Look-ups in named tables: a row name and a column name give one cell, copied from the table.

Guf:
,Zug,Zem
Ligu,123,79
Turi,59,86
Bar,180,133
Goka,129,145
Mulanet,73,95
Togeg,167,124
Sog,5,102
Mufegal,70,155
Kabugog,192,100
Belugo,62,96
Vuki,113,146

Zem of Turi: 86
Zug of Mufegal: 70
Zem of Belugo: 96
Zem of Togeg: 124
Zem of Sog: 102
Zug of Togeg: 167
Zem of Bar: 133
Zug of Ligu: 123

Pov:
	Zonitav	Meba	Mefi	Dut	Rofezev	Diforo	Mutide	Gebute
Rubo	79	158	143	127	153	213	146	85
Sig	181	165	137	171	183	132	120	147
Vare	134	159	153	125	144	68	105	148
Sufo	118	148	153	180	121	148	154	180
Teze	180	144	133	204	170	114	167	143
Luvozi	181	139	141	194	106	137	50	129
Resob	102	141	144	130	161	130	146	116
Lokelim	170	152	134	135	160	143	165	199
Vuraf	80	147	166	141	165	167	145	157
Bibalar	159	144	142	208	144	194	165	148
Tigaboz	51	144	133	169	143	137	177	156

Diforo of Tigaboz = 137
Diforo of Teze = 114
Zonitav of Rubo = 79
Mefi of Sufo = 153
Meba of Lokelim = 152
Gebute of Tigaboz = 156
Dut of Vuraf = 141
Diforo of Lokelim = 143
Meba of Vuraf = 147
Gebute of Vuraf = 157
Rofezev of Bibalar = 144
Zonitav of Bibalar = 159
Mutide of Sig = 120
Rofezev of Lokelim = 160
Dut of Sig = 171
Diforo of Sig = 132
Dut of Sufo = 180
Diforo of Vuraf = 167
Meba of Teze = 144

Table Duluse
           Moko     Lat     Zuf     Rud    Gafe     Ber   Gones     Fiv  Kufumen   Komol
Baneneb   0.345  -3.919  -0.977   3.923   2.940  -5.291   0.411  -3.928    0.654  -2.606
Gako     -3.691  -1.507   0.310   4.768   1.216  -1.998   2.893  -3.190   -3.243  -0.925
Rezesok   2.751  -1.642  -5.029  -8.721  -3.042  -1.497  -8.277   0.108    0.526  -2.419
Begilu    3.070  -1.991  -5.255  -8.864  -2.680  -2.044  -8.615   0.041    0.798  -2.548
Mok      -3.346  -2.200   0.113   5.092   2.017  -3.041   2.598  -3.476   -2.636  -1.128
Pum      -4.206  -0.226   0.571   2.988  -1.298   0.057   3.183  -0.852   -4.155  -0.628
Netok    -3.701  -1.212   0.275   4.368   0.891  -1.579   2.839  -2.980   -3.501  -0.870
Kovotiz   1.839  -0.154  -4.627  -8.401  -3.663   0.332  -7.347   0.507   -2.334  -1.073
Defa     -1.991  -3.350  -0.657   5.030   3.185  -4.703   1.462  -3.818   -1.150  -2.325
Kila      2.348  -4.111  -4.171   0.787   2.706  -5.550  -5.967  -3.733    1.382  -2.805
Viv       2.754  -1.058  -5.126  -8.496  -2.797  -0.960  -8.194   0.245   -0.741  -2.217

Begilu, Fiv => 0.041
Kila, Gafe => 2.706
Pum, Kufumen => -4.155
Netok, Ber => -1.579
Rezesok, Ber => -1.497
Begilu, Komol => -2.548
Viv, Fiv => 0.245
Defa, Gones => 1.462
Netok, Gafe => 0.891
Netok, Lat => -1.212
Pum, Rud => 2.988
Viv, Rud => -8.496
Defa, Ber => -4.703
Gako, Komol => -0.925
Kovotiz, Fiv => 0.507

Table Zes
cols = Sodeves, Pemizos, Fon, Mekasi, Sotadob, Kefi, Gibin
Guda: [55.8, 74.2, 48.6, 52.0, 69.4, 58.4, 69.2]
Renizuf: [25.8, 51.6, 55.2, 65.8, 56.4, 59.7, 48.4]
Gotat: [94.7, 38.3, 94.6, 51.2, 28.0, 33.3, 36.9]
Roked: [16.6, 46.0, 58.0, 52.5, 52.8, 60.1, 50.1]
Ridose: [64.6, 42.6, 80.1, 78.7, 37.9, 61.1, 34.9]

What is the Mekasi of Renizuf in Zes? 65.8
What is the Gibin of Guda in Zes? 69.2
What is the Gibin of Roked in Zes? 50.1
What is the Mekasi of Ridose in Zes? 78.7
What is the Sodeves of Roked in Zes? 16.6
What is the Sotadob of Gotat in Zes? 28.0
What is the Sotadob of Roked in Zes? 52.8
What is the Sodeves of Gotat in Zes? 94.7
What is the Pemizos of Gotat in Zes? 38.3
What is the Kefi of Gotat in Zes? 33.3
What is the Gibin of Ridose in Zes? 34.9
What is the Gibin of Renizuf in Zes? 48.4
What is the Fon of Ridose in Zes? 80.1
What is the Pemizos of Guda in Zes? 74.2
What is the Sodeves of Renizuf in Zes? 25.8

Menezi.tsv
	Pon	Posu	Bog	Voton	Gapu	Fizur	Divezar
Kat	27	44	30	20	54	16	22
Gedito	23	22	61	82	37	74	82
Vavu	48	34	47	23	15	27	42
Zod	44	37	89	67	37	56	73
Valok	49	53	53	65	18	46	40
Vebarur	34	49	43	88	67	89	86
Gasap	85	69	62	86	62	58	4
Geme	67	38	63	99	9	87	52

Zod, Fizur => 56
Geme, Voton => 99
Gedito, Divezar => 82
Vebarur, Divezar => 86
Vebarur, Voton => 88
Vebarur, Fizur => 89
Kat, Pon => 27
Gasap, Divezar => 4
Geme, Pon => 67
Vavu, Divezar => 42
Geme, Bog => 63
Valok, Posu => 53

Table Bafem
fields: Zoz, Fitum, Vopemil, Lefegi, Zomum, Susilan, Gavef, Vog, Rokem, Sosoz
Vugi: [98, 196, 135, 162, 95, 82, 49, 77, 47, 102]
Sol: [137, 125, 129, 115, 105, 103, 85, 118, 126, 122]
Naparig: [108, 116, 108, 139, 99, 136, 109, 147, 141, 116]
Zigu: [139, 121, 123, 118, 109, 105, 100, 120, 120, 120]
Tarul: [85, 131, 125, 118, 142, 136, 95, 121, 154, 115]
Tam: [119, 165, 134, 139, 104, 91, 67, 105, 82, 106]

Naparig, Fitum => 116
Naparig, Sosoz => 116
Naparig, Gavef => 109
Vugi, Zoz => 98
Naparig, Rokem => 141
Tarul, Gavef => 95
Zigu, Susilan => 105
Sol, Rokem => 126
Vugi, Vog => 77
Zigu, Vopemil => 123
Tam, Fitum => 165
Tarul, Zomum => 142
Sol, Sosoz => 122
Zigu, Lefegi => 118
Vugi, Vopemil => 135
Row with the largest Vog: Naparig

Table Tutef
columns: Bozupid, Siras, Vegonof, Dev, Lisuno, Lofig
Bugutar: [-3.188, -7.014, -4.004, -3.579, 6.286, -4.041]
Foz: [-4.115, -7.014, -1.348, -4.669, -1.732, 1.997]
Nov: [-1.870, -7.014, -1.738, -5.048, -2.819, -2.039]
Teb: [-0.452, -7.014, -0.381, -3.040, -7.041, 5.427]
Vogikod: [4.866, -7.014, -3.017, 6.289, -1.575, -5.507]
Luf: [-1.236, -7.014, -1.400, -1.738, -1.513, -0.984]
Vir: [-1.007, -7.014, -2.190, -4.038, -6.075, -0.867]
Godab: [-1.526, -7.014, -1.927, -0.199, -3.381, -2.682]
Deki: [1.435, -7.014, -2.389, 1.161, -3.305, -3.327]
Vis: [-0.891, -7.014, -2.520, -2.550, 1.726, -4.182]
Zonip: [-0.444, -7.014, -2.251, -1.221, 3.303, -4.231]
Dupo: [1.288, -7.014, -1.269, 1.493, -4.253, -0.143]
Degat: [-0.484, -7.014, -3.224, -1.476, 2.465, -5.031]
Vivi: [-3.410, -7.014, -0.487, -3.096, 0.224, -1.375]

What is the Siras of Luf in Tutef?
-7.014
What is the Siras of Vogikod in Tutef?
-7.014
What is the Vegonof of Godab in Tutef?
-1.927
What is the Bozupid of Deki in Tutef?
1.435
What is the Lisuno of Degat in Tutef?
2.465
What is the Vegonof of Vogikod in Tutef?
-3.017
What is the Dev of Bugutar in Tutef?
-3.579
What is the Lisuno of Vivi in Tutef?
0.224
What is the Lisuno of Vis in Tutef?
1.726
What is the Siras of Nov in Tutef?
-7.014

Table Sunel
,Nimuf,Lada,Zadev,Nek,Zep,Ralapek,Sen,Vun
Sed,183,151,98,100,179,114,200,141
Maz,147,94,171,152,162,163,184,59
Fesatog,60,225,107,114,135,175,62,98
Ronukal,160,117,151,185,164,102,120,202
Dedi,177,150,97,93,180,110,183,140
Pegi,177,129,202,62,150,68,91,164
Fil,177,137,182,50,159,86,97,191
Lomutaz,158,135,153,54,180,87,119,192
Bom,180,84,174,176,139,163,199,109
Reduzab,84,133,162,129,169,156,166,84
Tusen,175,162,93,74,176,120,209,142
Saban,155,141,151,79,171,91,113,209
Nub,161,121,163,155,166,211,209,94

Ralapek of Dedi = 110
Zadev of Pegi = 202
Zadev of Ronukal = 151
Nek of Lomutaz = 54
Ralapek of Fesatog = 175
Lada of Ronukal = 117
Vun of Maz = 59
Sen of Bom = 199
Nimuf of Nub = 161
Sen of Fil = 97

Firig =
	Zek	Dokasan	Tarus	Gamelu
Puz	158	76	104	102
Ramer	165	87	103	62
Teb	51	102	61	114
Nudis	119	125	38	18
Kob	36	103	48	127
Refe	81	100	78	83
Guzibo	90	85	86	86
Sifan	121	120	69	81
Dov	93	114	50	159
Nimukid	103	91	91	100
Sevub	77	74	65	238

Ramer, Gamelu => 62
Kob, Zek => 36
Guzibo, Gamelu => 86
Sevub, Dokasan => 74
Guzibo, Tarus => 86
Ramer, Dokasan => 87
Nimukid, Zek => 103
Nudis, Gamelu => 18
Puz, Dokasan => 76
Dov, Tarus => 50

Table Dav
	Zel	Numu	Dadarad	Naz	Sil	Nup	Dekat	Gis	Gadevad
Gura	80	133	118	107	61	179	135	63	78
Tidom	73	140	133	99	63	181	120	76	84
Mot	143	152	95	140	63	98	125	38	74
Gudeket	101	201	129	137	106	116	190	145	59
Nuluku	129	152	88	131	52	111	114	36	78
Kop	154	148	102	147	75	83	134	46	69
Lidugu	102	210	132	153	114	116	181	126	82
Begaz	101	207	130	170	118	110	144	88	125
Bopi	69	145	146	92	67	175	105	92	90
Lozul	96	119	84	124	63	155	160	50	65
Dozed	67	149	156	87	73	163	93	108	95
Gez	87	126	101	115	61	171	149	54	71
Bipi	102	212	133	164	117	114	165	107	105

What is the Gadevad of Nuluku in Dav? 78
What is the Dadarad of Begaz in Dav? 130
What is the Nup of Mot in Dav? 98
What is the Sil of Mot in Dav? 63
What is the Gis of Bipi in Dav? 107
What is the Sil of Tidom in Dav? 63
What is the Numu of Dozed in Dav? 149
What is the Dekat of Begaz in Dav? 144
What is the Naz of Lozul in Dav? 124
What is the Numu of Begaz in Dav? 207
Which row has the largest Dekat? Gudeket

